Below is a small trained network, with its code and all its weights. Each question gives an input and a class and asks what happens when units are switched off, that is, made to give their printed mean instead of their output.

import numpy as np


def w(rows, s, z=0):
    codes = np.array(rows[::2]) - 128.0
    scale = np.full(codes.shape[1], s)
    scale[-1] = z or s
    return codes * scale


def norm(h):
    return h / np.sqrt((h * h).mean(-1, keepdims=True) + 1e-5)


def f(y):
    return np.maximum(y, 0)


def log_softmax(a):
    a = a - a.max(-1, keepdims=True)
    return a - np.log(np.exp(a).sum(-1, keepdims=True))


def net(x, mask):
    res = np.array(x, float).reshape(1, 2) / 4 @ E
    u = 0
    for l in range(2):
        y = f(norm(res) @ A[l][:, :-1].T + A[l][:, -1])
        res = res + np.where(mask[u : u + 15], y, B[l][:, -1]) @ B[l][:, :-1]
        u += 15
    return log_softmax(norm(res)[-1] @ U[:, :-1].T + U[:, -1])


A, B = {}, {}
E = w([
[136,162,101,90,250,179,40,53,92,177,90],'x0',
[175,125,174,84,145,166,120,193,100,48,1],'x1',
],0.0073)
A[0] = w([
[180,107,142,84,70,190,136,104,133,129,103,108],'L0N0',
[143,126,109,116,135,75,57,144,171,135,78,97],'L0N1',
[90,146,62,64,96,166,184,117,84,133,156,32],'L0N2',
[120,104,149,165,118,192,119,125,140,128,133,52],'L0N3',
[130,129,104,94,126,103,171,115,147,118,194,7],'L0N4',
[86,99,88,156,126,129,254,183,85,107,163,118],'L0N5',
[116,156,132,95,153,93,51,120,111,116,168,180],'L0N6',
[222,119,77,141,214,69,93,144,145,81,115,119],'L0N7',
[112,154,118,158,118,86,121,161,79,145,92,184],'L0N8',
[100,98,57,101,151,126,121,169,146,185,161,91],'L0N9',
[110,202,156,86,72,111,142,164,78,136,122,19],'L0N10',
[145,118,91,134,106,163,52,112,179,123,165,219],'L0N11',
[80,165,87,118,177,151,126,137,111,126,99,107],'L0N12',
[51,182,130,106,75,157,114,148,121,85,73,117],'L0N13',
[169,136,122,115,172,119,183,66,149,73,134,55],'L0N14',
],0.0069,0.0014)
B[0] = w([
[88,104,157,121,106,233,114,137,114,242,132,173],'L0N0',
[52,210,61,122,109,161,128,186,149,78,162,164],'L0N1',
[159,110,90,209,94,186,84,142,139,106,117,148],'L0N2',
[130,92,123,67,131,190,147,134,150,108,160,128],'L0N3',
[106,185,125,94,63,207,82,79,155,167,42,183],'L0N4',
[122,190,213,95,216,95,104,120,48,137,143,253],'L0N5',
[109,143,199,88,138,84,225,126,116,71,176,198],'L0N6',
[3,11,115,105,181,88,200,140,164,123,161,191],'L0N7',
[82,122,119,142,113,130,111,108,138,172,158,153],'L0N8',
[216,181,62,151,12,168,103,187,112,127,115,184],'L0N9',
[125,156,13,122,148,149,132,114,135,216,155,165],'L0N10',
[70,202,122,78,81,123,93,129,110,128,37,186],'L0N11',
[219,59,127,186,111,116,231,133,131,90,241,196],'L0N12',
[138,190,71,188,80,159,53,53,223,121,193,189],'L0N13',
[64,96,147,226,155,60,86,63,140,69,141,136],'L0N14',
],0.0044,0.0059)
A[1] = w([
[120,52,123,95,151,138,122,137,145,36,71,182],'L1N0',
[145,138,96,120,215,133,143,141,104,176,85,138],'L1N1',
[190,171,120,85,131,139,128,62,92,94,84,93],'L1N2',
[135,125,135,131,171,135,124,76,115,200,133,99],'L1N3',
[74,110,134,159,171,155,173,88,223,134,148,205],'L1N4',
[175,86,119,144,181,126,106,101,112,122,136,38],'L1N5',
[153,157,166,128,88,135,95,168,140,144,120,122],'L1N6',
[114,143,146,166,82,68,135,125,149,130,131,66],'L1N7',
[158,80,65,125,60,118,207,151,130,93,163,136],'L1N8',
[212,95,107,128,187,132,137,105,136,137,153,7],'L1N9',
[169,123,99,103,195,156,109,108,134,101,91,162],'L1N10',
[111,143,111,141,162,110,85,70,146,139,132,120],'L1N11',
[175,112,145,103,132,160,116,177,152,89,2,126],'L1N12',
[118,84,189,146,89,123,144,196,165,106,121,125],'L1N13',
[155,151,224,39,108,139,36,96,93,122,69,84],'L1N14',
],0.0082,0.0018)
B[1] = w([
[132,136,82,204,71,187,78,81,129,142,208,241],'L1N0',
[92,95,213,104,93,59,190,149,52,130,91,215],'L1N1',
[140,48,187,155,162,201,113,174,162,66,156,188],'L1N2',
[112,127,146,118,108,111,125,155,113,104,49,214],'L1N3',
[163,135,143,119,130,184,98,172,155,95,108,232],'L1N4',
[135,162,176,72,175,135,200,96,153,45,90,169],'L1N5',
[149,94,129,122,182,168,118,137,115,102,157,231],'L1N6',
[139,80,105,110,173,117,137,114,142,97,27,235],'L1N7',
[163,135,109,90,239,201,51,144,108,123,100,225],'L1N8',
[164,73,116,96,140,95,136,163,123,115,163,172],'L1N9',
[170,185,137,83,74,3,176,178,113,155,66,227],'L1N10',
[136,104,121,139,113,79,173,166,167,103,106,207],'L1N11',
[59,164,70,159,129,70,103,38,157,234,140,240],'L1N12',
[137,130,178,70,117,37,209,130,84,99,78,255],'L1N13',
[160,110,78,154,111,211,107,176,191,89,226,197],'L1N14',
],0.0065,0.0051)
U = w([
[134,127,197,30,146,17,198,151,121,84,62,198],'0',
[78,199,48,161,31,100,87,74,189,201,102,162],'1',
[166,95,131,104,164,254,77,181,179,72,183,185],'2',
[98,82,178,166,163,144,105,96,96,164,127,35],'3',
[128,74,214,175,145,133,88,132,110,204,130,1],'4',
],0.0096,0.0035)

Each question gives the input, the list of numbers given to net, and the class t.
The units are the neurons (one row each of A and B). Each row of codes is followed by its name. A weight is (code - 128) times the scale printed after its matrix; where a second scale follows, it is the last column's (A, B and U).
mask holds one flag per neuron, layer by layer. A switched-off neuron (its flag False) gives its mean, the last column of its row in B, instead of its output. The means were averaged over made-up inputs and are rounded, as every weight is.
A unit's drop is (log p(t) with every unit on - log p(t) with that unit switched off) / (log p(t) with every unit on - log p(t) with every unit switched off).
The circuit of an input: a set's keep is (log p(t) with only the set's units on - log p(t) with every unit switched off) / (log p(t) with every unit on - log p(t) with every unit switched off). Starting from the 12 units with the biggest drops (on a tie, the unit counted first), units are removed one at a time, each time the one whose removal leaves the highest keep (on an exact tie, the one counted first), for as long as the keep stays at least 0.8.
units of the circuit, in order: the units of the circuit, biggest drop first
top k neurons: the k neurons with the biggest drops, biggest first
k most important neurons of layer l: the k neurons of layer l with the biggest drops, biggest first
drop when u is switched off: that unit's drop, to one decimal
input [4,5], class 1: units of the circuit, in order	[L1N12]
input [-3,-3], class 2: top 4 neurons	[L0N7 L0N4 L1N13 L1N12]
input [1,-3], class 2: top 2 neurons	[L0N7 L1N12]
input [-7,-7], class 0: 2 most important neurons of layer 0	[L0N13 L0N5]
input [3,4], class 1: top 2 neurons	[L1N0 L0N5]
input [-3,-2], class 2: top 4 neurons	[L0N4 L0N7 L0N12 L0N5]
input [4,-3], class 0: 2 most important neurons of layer 1	[L1N0 L1N14]
input [6,8], class 1: top 4 neurons	[L1N12 L1N0 L0N5 L1N10]
input [6,7], class 1: top 4 neurons	[L0N5 L1N12 L1N0 L1N10]
input [7,-7], class 0: top 2 neurons	[L1N0 L0N13]
input [-2,-3], class 2: 3 most important neurons of layer 0	[L0N4 L0N7 L0N5]
input [-4,5], class 1: top 2 neurons	[L1N12 L0N12]
input [8,3], class 0: drop when L1N10 is switched off	0.3
input [-6,8], class 1: drop when L1N12 is switched off	1.0
input [2,7], class 1: top neuron	[L1N12]
input [-4,6], class 1: drop when L1N12 is switched off	1.0
input [5,-3], class 0: drop when L0N2 is switched off	0.0
